Below is a small trained network, with its code and all its weights. Each question gives an input and a class and asks what happens when units are switched off, that is, made to give their printed mean instead of their output.

import numpy as np


def w(rows, s, z=0):
    codes = np.array(rows[::2]) - 128.0
    scale = np.full(codes.shape[1], s)
    scale[-1] = z or s
    return codes * scale


def f(y):
    return np.maximum(y, 0)


def log_softmax(a):
    a = a - a.max(-1, keepdims=True)
    return a - np.log(np.exp(a).sum(-1, keepdims=True))


def net(x, mask):
    res = np.array(x, float).reshape(1, 4) / 4 @ E
    y = f(res @ A[0][:, :-1].T + A[0][:, -1])
    res = res + np.where(mask, y, B[0][:, -1]) @ B[0][:, :-1]
    return log_softmax(res[-1] @ U[:, :-1].T + U[:, -1])


A, B = {}, {}
E = w([
[107,108,61,178,123,115,163,77,115,206],'x0',
[124,196,154,131,98,28,11,215,141,95],'x1',
[138,100,26,209,62,154,176,191,104,95],'x2',
[97,74,142,88,86,179,155,113,145,168],'x3',
],0.011)
A[0] = w([
[110,82,85,220,64,126,182,187,93,41,124],'n0',
[149,96,75,113,164,206,157,87,107,60,71],'n1',
[153,92,39,116,131,123,219,74,78,197,236],'n2',
[38,64,161,117,52,116,149,144,140,254,233],'n3',
[141,196,138,214,136,68,176,127,87,148,129],'n4',
[116,136,128,166,49,69,84,202,179,182,25],'n5',
[87,210,56,119,19,133,32,160,172,106,164],'n6',
[214,108,170,71,97,152,125,127,113,20,2],'n7',
],0.0078,0.0027)
B[0] = w([
[113,1,173,64,219,90,129,70,142,143,223],'n0',
[177,177,150,203,122,196,203,118,216,112,188],'n1',
[187,121,146,179,191,97,99,120,97,118,248],'n2',
[189,100,140,89,190,132,188,215,93,75,209],'n3',
[160,135,91,77,135,91,173,181,77,133,175],'n4',
[100,190,166,179,126,94,135,102,118,169,194],'n5',
[155,88,164,218,100,48,232,92,125,130,222],'n6',
[215,70,97,44,87,178,87,138,82,173,171],'n7',
],0.009,0.012)
U = w([
[106,53,185,79,152,66,91,54,156,179,148],'0',
[164,185,218,254,78,144,161,129,194,157,217],'1',
[221,109,118,102,90,97,100,151,60,157,204],'2',
[135,155,127,69,135,79,202,182,137,89,252],'3',
[76,166,104,200,79,161,137,123,114,102,46],'4',
[70,241,64,169,71,169,129,153,215,133,4],'5',
],0.007,0.0031)

Each question gives the input, the list of numbers given to net, and the class t.
The units are the neurons (one row each of A and B). Each row of codes is followed by its name. A weight is (code - 128) times the scale printed after its matrix; where a second scale follows, it is the last column's (A, B and U).
mask holds one flag per neuron, in row order. A switched-off neuron (its flag False) gives its mean, the last column of its row in B, instead of its output. The means were averaged over made-up inputs and are rounded, as every weight is.
A unit's drop is (log p(t) with every unit on - log p(t) with that unit switched off) / (log p(t) with every unit on - log p(t) with every unit switched off).
The circuit of an input: a set's keep is (log p(t) with only the set's units on - log p(t) with every unit switched off) / (log p(t) with every unit on - log p(t) with every unit switched off). Starting from all 8 units, units are removed one at a time, each time the one whose removal leaves the highest keep (on an exact tie, the one counted first), for as long as the keep stays at least 0.8.
units of the circuit, in order: the units of the circuit, biggest drop first
k most important neurons: the k neurons with the biggest drops, biggest first
drop of u: that unit's drop, to one decimal
input [0,-6,-3,7], class 3: units of the circuit, in order	[n3]
input [-7,8,-5,2], class 1: 3 most important neurons	[n0, n6, n5]
input [-3,-1,-4,8], class 3: 3 most important neurons	[n3, n0, n2]
input [-8,-6,-7,3], class 2: units of the circuit, in order	[n7, n0]
input [-5,7,-6,-7], class 1: 2 most important neurons	[n6, n0]
input [-6,-8,3,5], class 1: 3 most important neurons	[n1, n4, n2]
input [-7,2,-4,-6], class 2: 3 most important neurons	[n7, n0, n1]
input [6,-4,8,7], class 0: 2 most important neurons	[n0, n2]
input [-4,6,0,-6], class 1: 4 most important neurons	[n6, n5, n0, n3]
input [7,-8,-6,2], class 1: 2 most important neurons	[n1, n0]
input [6,2,-3,5], class 2: units of the circuit, in order	[n0, n3]
input [7,1,-5,-7], class 2: units of the circuit, in order	[n0, n4]
input [-7,6,-6,5], class 2: 2 most important neurons	[n7, n0]
input [2,1,1,7], class 3: 3 most important neurons	[n3, n7, n0]
input [7,-1,-4,-6], class 2: 3 most important neurons	[n0, n4, n1]
input [-6,6,-4,4], class 1: units of the circuit, in order	[n0]
input [8,-4,-3,2], class 2: units of the circuit, in order	[n3, n2]
input [8,-2,1,7], class 2: units of the circuit, in order	[n2, n3]
input [-1,-2,8,-2], class 0: drop of n0	1.2
input [1,8,1,-1], class 1: units of the circuit, in order	[n6]
input [-6,0,-2,0], class 2: drop of n5	0.1
